(in the rows, 128 means zero)
Each row has a class, written after it.
[139 128 109 129 151 141 121 108 134 112 137 134 159 105 103 119 163 126
 121 113 108 134 143 131 127  80 114 130 104 140 199 162 100 102 127 149
 107 141  96 100  91 151 118 139]
garu
[ 95 100 128 176 160 137 109 124 143 146 136 155 156 111  92 122 183 147
 128 140  91 187 156  71 124  99  88 182 117 185  84 166 105  93 168 112
 142 146 137 110  67 174 120 127]
Zab
[143 134 164 166 132 118 127 126 137 179 121 158 153 175 103 191 142 162
 158 145 139 175 146 103 116  75 113 162 113 141  92 156 106 157 139 134
 137 171 140 155 149 154 119 107]
Giti
[107 130 185 137 141 176  86 129 108 145 145 136 100 127 120  96 160 141
 101 113 168 116 108 125 133 132 105 198 130 111 104 126 168  85 171  97
 164  76 130 142 108  91 123 124]
lagof
[155  93 213 130 147 156 105 129 131 113 132 148 166 150 164 149 182 126
  90 139 164 139 118  89 134 141 126 159  99 150 152 132 119  76 107 148
 158  87 130 117 129 120 166 114]
gel
[126 124 129 118 136 119 152 136 121 130 115 152 111 113 112 137 104 123
 122 123 137 119 128 127 135 113 120 135 146 127 127 124 145 105 143 112
 115 139 141 120 145 110 149 152]
tebaf
[ 99 111  88 136 111 105  98 146 121 137 114 114 121 217 151 194 155 120
 124 151 106 205 125  68 111 132 105 181 147  89  94 132 127  92 165  79
 186 174 169 119 121 105 159 125]
Vuf
[132 127 124 112 145 113 152 130 117 132 126 150 122 121 134 141 115 116
 131 111 135 126 128 127 142 121 119 140 137 107 124 133 135 115 147 126
 132 134 134 117 141 126 144 150]
Vudid
[125 112 108 116 129 123 151  95 122 168 101  56 102 191  56 188 150 174
 132 154 100 163  89 162 130  96 120  97  85 136 151 101 110 151 171 103
 123 115 140 159 139 170 120 141]
Zab
[130 129 145 152 139 120 112 133 124 124 145 131 120 124 143 118 123 130
 116 124 112 113 120 128 141 139 127 152 127 109 124 163 132 114 135 134
 143 128 110 120 142 120 148 125]
Vudid
[124 168 137 147 143  96 155 120 147 135 182 127 145  98 147 105  89 127
 111  70 128  77 123  39 163 143  90 171 121  93 139  98 113 132 142 146
 162  54 110 107  79 168 112 172]
Vudid
[112  75 118 116 127  92 149 124 110 139 141 161  95 110 178 146  98 113
 152  83 115 114 128  58 169  97  79 163 130 115 118 174  65 128 169 122
 142 145 152 141 113 106 166 147]
Vudid
[138 115 132 107 132 113 143 143 126 130 136 152 123 116 146 140 126 114
 121 118 132 132 138 121 144 109 114 139 145 126 133 129 139 103 140 120
 131 124 150 108 140 114 150 150]
lagof
[108 152 130 106 113 138  95 110 115 106 152  55 129 149 160  91 100 109
 131 138 147 141 125 150 131 107  86 124  99 118  81  49 162 169  61 178
 127 124 153 195 169  55 134 104]
Vuf
[145  79  93 109 132 161 177 114 114 134 106 145 131 141 159 135 138 168
  56 140 154 110 113 106 128  96  78 175  92 137 100 154 129 113 123  58
 125 144 152  74 155 101 137 119]
Vuf
[114 159 169 158 131 144 131 136 122 122 152  52 138 143 149 168 146 142
 137 147 144 144 129 129  89  99 140 170 141 136 116 104 132 121  94 165
 144  72 129 157 129 107 153 119]
pegu
[123 131 124 115 130 122 147 130 123 138 125 152 118 116 129 127 123 115
 132 136 137 144 128 121 128 121 115 133 149 123 127 111 138 109 135 115
 125 151 133 120 142 112 142 140]
gel
[117 132 130 145 137 134 115 121 119 116 131 110 121 107 100 102 111 133
  97 114 123 116 121 120 123 132 132 144 131 139 155 151 123 123 137 141
 127 132 132 145 144 107 148 128]
tebaf
[123 124 129 116 129 121 141 138 122 128 128 144 119 125 141 126 114 115
 127 132 134 138 139 139 138 116 117 131 144 129 120 116 141 110 134 104
 131 143 142 118 142 109 141 150]
Vuf
[ 80 106  74 156 139 122 174 135 119 140 124 137 110  89 129 143 158 152
 154 155 141 143 131  81 171 112 127 149 152 155 106 135 114 102 141 171
 139 152 119 120 105 141 108 143]
Zab
[133 133 113 149 125 100 118 131 124 108 149 119 111 114 131 108 128 131
 133 128 121 127 135 125 125 127 129 139 134 131 150 132 137 118 126 147
 141 139 137 150 147 100 141 116]
Kalon
[126 127 130 109 140 115 149 134 115 130 130 145 119 120 142 138 120 114
 136 112 136 128 132 125 143 122 115 145 138 111 121 137 134 109 151 121
 133 134 135 115 139 111 144 148]
Vudid
[123  99 124 144 119 134 148 120 133 149 117 101 103 129 119 164 137 141
  93 159 134 165 122 144 154 102  91 137 117 117 132 152 108 147 161 127
 124 164 109 143 155 135 135 133]
Zab
[139 132 105 134 110 137  73 147 112  87 151  86 140 130 170 126 167 114
 125 176 113 210 144 119  96 141  96 101 102 124 118 166 119 116 117  96
 155 175  96 119 104 139 147  68]
Kalon
[105 117 112 109 147 142 104 155  93 161 131  54 126 145 140 186 160 139
 149 161 146 173 185 102  97 119  97 103 136 109 133 156 156  87 124 172
 132 133 137 167  86 133 173 134]
lagof
[122 117 135 154 120 148  96 109 164 149 131 102 133 167 149  95 148 149
 147 137 129 118 158 169 115  91 124 162 113 133 106 123 115 125  88 161
 100  99 155 142 123 174 109 105]
Giti
[134 130 101 134 127 112  99 119 125 124 130  75 125 171 109 121 161 144
 129 132  90 131 117 150 124 115 114 118 113 144 171 154 147 122 107 140
 140 124 122 127  93 143 154 122]
garu
[149 109 172 142 132 144 119 139 146 103 113 126 125 141  71 146 116 148
 121 132 101 134 104 116 117 105 120 171 106 141 161 133 105 104 126 134
 117  95 138 148 126 122 155 120]
tebaf
[126 119 124 114 130 116 155 139 124 122 134 146 116 132 149 140 114 112
 127 130 131 137 148 127 131 114 112 135 148 128 118 124 136 107 134 107
 136 158 144 115 152 107 138 148]
Vuf
[139 136  98 130 123  86 136 113 127 151 107 141 187 154 162 183 150 127
 135 140 147 180  95  49 119 110 133 143  91  96 111 117  87 154 122 135
 156 121 147 105 141 135 141 101]
gel
[124 120 160 143 126 122 114 128 141 121 147 128 124 138 142 132 130 132
 105 119 101 118 157 119 127 139 133 145 139 131 135 149 127 123 136 148
 136 141 141 141 136 118 145 120]
Zab
[119 129 128  97 152 130 185 149 112 149 102  88  89 144  96 132  79 150
 126 125 138  72 112 141 155 166 165 135 161 123 115 126 132 134 133 126
  93 113 154 133 140 120  85 148]
garu
[132 126 159 137 141 108 187 144 126 167  99 101 125 132 111 149 127 153
 201 152 139 156 176  62 169 117  84 102 123 205  99 167  96 146 123 102
 133 128 143 132  55 121 131 128]
tebaf
[100 129  52 188  91  88  90 137 113 146 144 112 101 123 142  78 152 179
 148 166 102 124 112 141 138 140 139 125 126 144 142 162 151  75 121 115
 102 157 119  90 126 152 132 119]
tebaf
[119 145  92 128 118  95 157 117  89 122 168 102 155 104 153 103 138 134
 114 111 108  52  56 120 150  97 111 116  61 173 150 134 168 153 104 135
 147  97  76  98 113 152 121 156]
garu
[127 135 155 148 136 112  98 129 132 125 150 125 108 114 122 118 105 155
 105 110 106 125 125 115 136 138 122 147 131 135 135 136 115 131 123 124
 125 127 124 133 125 116 135 127]
garu
[136 132 145 149 123 109 113 140 124 122 143 114 117 112 123 136 114 125
 121 134 120 139 131 125 130 121 125 142 135 122 155 136 122 126 144 121
 129 133 122 148 140 100 148 126]
Kalon
[175 122 163 106 131 196 106 115 160 115 128 161 111 115  89  59  73 127
 137 146  86 136 174 129 108 151 105  74 160 160  89  94 141 143 113  91
 132 189 153 128 116  66 142 111]
Vuf
[123 126 121 112 130 118 149 136 122 131 119 148 112 115 107 143 107 121
 129 125 134 130 124 113 134 110 108 137 142 125 126 118 141 103 149 110
 117 145 140 119 135 113 145 153]
tebaf
[161 156 153 141 125 155 111 118 144 108 136 129 113 122 124  78 130 164
  86 124 151 142 114 128 148 125  73 165  78 134 140 119 105 142  99 154
 125  80 137 138 101 118 147  96]
pegu
[133 132 152 134 110 175 121 133 135 141 120  96 133 168 125 118 128 123
 120 157 113 143 135 112 114 104 100 189 146  98 132 145 134 122 136 147
 150 158 120 143 113  82 167 113]
gel
[127 115 180 133 150 131 142 146 145 105 119  84 153 141 132 143 143 104
 108 136 135 127 142 159 121 113 144 166 129 126 124 165 136 125 111 182
 130  57 151 151 136 125 151 105]
Zab
[118 142 124 147 113 113 100 108 113 160 135  74 123 133  60 115 160 160
 103  69 164  90 101 108 169 201 156 123 131 171 252 112 100 153 140 155
  94  73 150 176 117 144  77 147]
lagof
[132 117 121 114 136 122 156 136 126 120 132 154 126 124 146 134 119 108
 121 124 134 128 146 119 130 113 111 135 148 122 126 124 138 105 136 111
 137 143 142 109 143 105 137 148]
Vuf
[129 127 129 114 136 112 131 131 127 128 126 147 118 119 133 127 114 132
 130 121 123 140 132 126 139 114 116 134 135 125 121 123 136 114 128 108
 127 144 138 111 119 118 134 144]
garu
[145 110 145 121  91 145  89 126 148 122 131  68 132 154 182  76 117 124
 144 152 123 112 165 145 108 133 138 159 135 121 143 128 117 113  95 131
 117 158 174 148 121 103 142 100]
Kalon
[162  98 174 159 126 113 122 132 164 128 138 126 113 126 130 160 124  87
 126 133 111  87 153 145 119 120 146 139 178 137 168 144 127 122 142 156
 133 147 117 141 156 102 162 152]
Kalon
[113 108 106 170 142 147 136 125 151 154 112 112 121 102  96  52 134 159
 170 167 101 180 170 113 129 105 108 147 128 148  88 183 117 128 162 164
 163 131 161 150  72 136 144 109]
Zab
[120 148 153 139  93 129 107 125 147 129 169 118 146 114 166 129 126 108
 164 157 154 169 147 123 104  99  92 107  96 106 106 146 122 128 103 125
 144 140 125 152 117 145 122 105]
pegu
[121 140  88 133 115  99 140 150  94 134 118  96 118 146 174 129 185 143
 156 163 179 186 112 126 186 129 105 117 116 148  93 132 153 126  99 129
 146  87 137 105 112  99 130  94]
lagof
[122 124 164 153 125 132 116 123 143 113 140 120 107 134 144 136 123 144
  88 135 114 137 143 132 133 135 129 143 130 127 130 138 125 126 125 131
 143 139 127 141 145 111 147 113]
Zab
[125 128 126 163 133 118 101 128 128 125 142 126 109 128 127  98 120 138
 120 134 104 132 123 124 151 128 122 127 131 127 152 168 133 109 126 130
 145 148 112 126 102 119 141 129]
garu
[121 147 191 139  98  94 146 160 131 162 146 156 145 155 143 174 110 147
 208 154  82 120 152 117 171  69 136 110  99 172 114 168 135 138 116 132
 130 137 115 127 115  97 141 132]
Giti
[140 131 128 111 144  92 215 147 135 139 102 139 130 101 142 186  98 105
  98 116  94 110 131  80 174 123 109 133 154 176 134 143  98 181 136  89
 128 165 122  79 141  90 144 166]
Giti
[117 186 103 151 117 121 135 114 139 143 150 156 130 117 147 124 119 102
  97 126 153 111 127  64 133 127  88 158 152 118 112 163 151 143 126 129
 185 211 113 111 101  95 145 131]
pegu
[ 71 150 119 145 114 153 119 113 141 140 121 134 134  84 149 100 137 167
 116 124 133 102 119 113 119 123 124 162  84 178 100  85 133 123  79  98
 132  96 130 112  68 164 125 155]
pegu
[104 114 152 137 148 170  72 131 144 110 117 116 156 101 139 118 169 100
  97 130 119 147 138 141 115 143 156 150 137 150 112 103 137 107 107 142
 139  93 126 114 120 122 142 135]
lagof
[123 125 125 119 129 113 139 137 125 124 136 142 119 128 146 135 112 114
 117 119 131 139 149 119 136 121 111 138 153 124 132 121 129 112 136 108
 136 147 144 120 139 107 145 148]
Vuf
[119 150 104 118 125  81 166 125 169 106 119 127 118 146 191 129  81  83
 120 155  87 114 144 161 107 133 144  77  96  81  78 112 177 140 102  97
 150 121 149  97 151 116 137 134]
Zab
[128 129 128 114 134 114 138 132 127 125 129 153 117 112 128 126 110 125
 132 115 132 135 128 124 141 111 123 140 142 128 135 127 131 113 134 123
 125 143 140 116 122 107 133 147]
garu
[129 142 134 148 120 134 120 121 123 125 154 116 102 141 140 123 118 127
  82 118 121 126 135 116 131 143  98 132 137 113 146 145 129 134 133 124
 144 156 131 148 135 108 152 131]
pegu
[128 126 133 150 133 141 122 127 123 120 124 126 118 117 112  98 110 130
 111 127 125 118 128 121 131 137 128 125 122 134 141 152 126 119 136 130
 123 129 124 135 126 119 140 127]
tebaf
[188 146 154 118 103 104 168 159 122 127 127 143 176 142 131 128  97 101
 149 150 124 118 103 109 154 113 105 103  92 123 132 154 141 145 127 107
 108 113 116  92 115 133 131 120]
tebaf
[126 137 127 119 125 133 152 129 126 136 131 145 110 128 118 146 127 124
 115 122 145 139 132 122 132 115  93 136 137 117 134 114 144 116 142 113
 133 133 144 134 123 120 141 154]
pegu
[110 122  75 169 143  78 158 126 132 141 155 128 103 137 130 188 179  95
 141 140 123 118 108  84 153 125  84  73 130 142 126 111 173  94 133 134
 147  61 111 101  85 126 140 172]
pegu
[112 143 177 183 174 112 118 128  95 179 132 133 138 109 104 178 148 160
 118 154 167 170 102  67 138 111 122 176 117 134 120 140 100 100 154 119
 108 128 112 139 149  85 124 115]
gel
[ 90 121  96 126 122 197 111  96  82 159 102  89  74 213 119 191 168 137
 111 154 117 134 111 198 107 112 145  82 117 144  71  93 154 152 143 112
 111 168 106 158 156  98 140 139]
pegu
[135 119 134 148 134 132 107 127 124 124 134 110 118 142 127 101 122 126
 100 136 113 137 135 139 135 141 122 117 127 130 148 148 131 121 132 122
 141 131 133 136 138 104 152 127]
Vuf
[ 91 123  98  88 139 149 132 116  90 179  80 103 136 115  66 156 141 129
 150 124 141 114 116 138 143 146 152  57 138 158 125  65 181 157 119 110
 103 118 148 160 119 118 109 170]
lagof
[150 111 148 147 137 125 121 140 112 114 146 135 116 120 151 140 137 135
 109 125 137 123 148 112 126 138 128 145 138 126 133 148 109 121 139 132
 122 137 122 139 152 113 134 108]
Kalon
[166 105 113  93 124 130 141 179 111 129 131 163 149  77 129 121 123 102
 169 138 136 161 169  82 121 112  52  90 141 162 141 181 145 127 121 176
 120 143 143 143  51 150 191 124]
Giti
[126 126 135 153 120 118 114 131 121 108 154 134 130 128 142 115 121 126
 114 116 119 132 129 128 130 136 137 127 130 139 145 128 119 128 121 129
 135 128 127 136 156 123 129 127]
Vuf
[120 117 139 182 132  88 167 147 113 108 160 123 130 138 178 153 177 102
 181 143 112 155 132  78 137 115  97 119 136 132 117 142 126 116 114 122
 172  90  89 130 113 131 124 112]
gel
[137 104 153 149 124 134 100 138 123 127 143 119 124 126 161 117 132 134
 106 132 118 142 148 122 137 134 127 138 135 139 145 151 122 113 123 135
 138 142 138 135 143 110 158 128]
lagof
[148  83 175 119 120 118 122 136 141 137 117 162 113 105  94 130 153 148
 154 144 123 153 101  89 193 143  84 136 128 132 144 144  95 127 153 107
 165 152 132 149 101 173 120 112]
Zab
[142 131 123 145 148 122 106  88 148 147 146  92 131  69 105  22 134 128
  94 122 162 144 146 133 120 160  83 139 144 178 151 139 111 142 134 103
 142 181 161 133 146 146 109 128]
Vuf
[124 165 104 153 109 117 128 117 117 113 163  78 138 175 217 106 137  91
 101 137 152 134 123 115 153 145 133 106 130 132 138 145 110 127 113 101
 169 133  99  82 101 131 121 118]
Vuf
[125 128 149 148 127 124 133 124 117 125 152 119 122 126 145  97 116 140
 131 102 109 104 136 129 143 137 137 144 129 124 141 156 125 128 141 132
 149 112 126 136 141 116 139 132]
Vudid
[153 135 154 163 138 119 111 122 140 112 127  92 120 129 125  95 100 120
  80 142 126 118 114 161 125 114 141 159 139 113 179 142 149  97 122 153
 123 115 142 130 170  70 186 131]
tebaf
[122 129 134 117 140 114 137 133 129 121 127 152 118 120 124 125 114 121
 129 113 121 137 134 118 143 115 117 147 141 124 132 134 134 110 137 116
 137 147 139 119 117 109 131 149]
garu
[129 138 144 137 134 117 108 128 119 126 156 121 119 125 156 103 112 114
 117 120 115 113 133 133 136 135 121 138 139 115 126 164 147 110 137 132
 143 146 125 122 140  93 163 128]
Vudid
[140 118  96 108 122 114 153 137  82 162 125 103 172 164 132 122  88 142
  98 140 152 117  79 133 155  88 112 139  71 126 126 179 130 142 118 133
  79 152 145 126 132 183 116 132]
garu
[ 90 146 114 139 159 115 136 150  87 145 142  53 111 161 122 121 121 110
 113 149 145 104 137 150 120 138 103 129 124 179  99 198 154 124 105 134
 100 159 129 159 120 132 120 119]
Vuf
[129 125 133 109 142 113 155 130 115 132 129 148 122 120 149 131 115 113
 138 112 143 122 137 131 142 113 115 142 131 115 125 143 135 109 144 125
 134 139 139 123 141 120 146 151]
Vudid
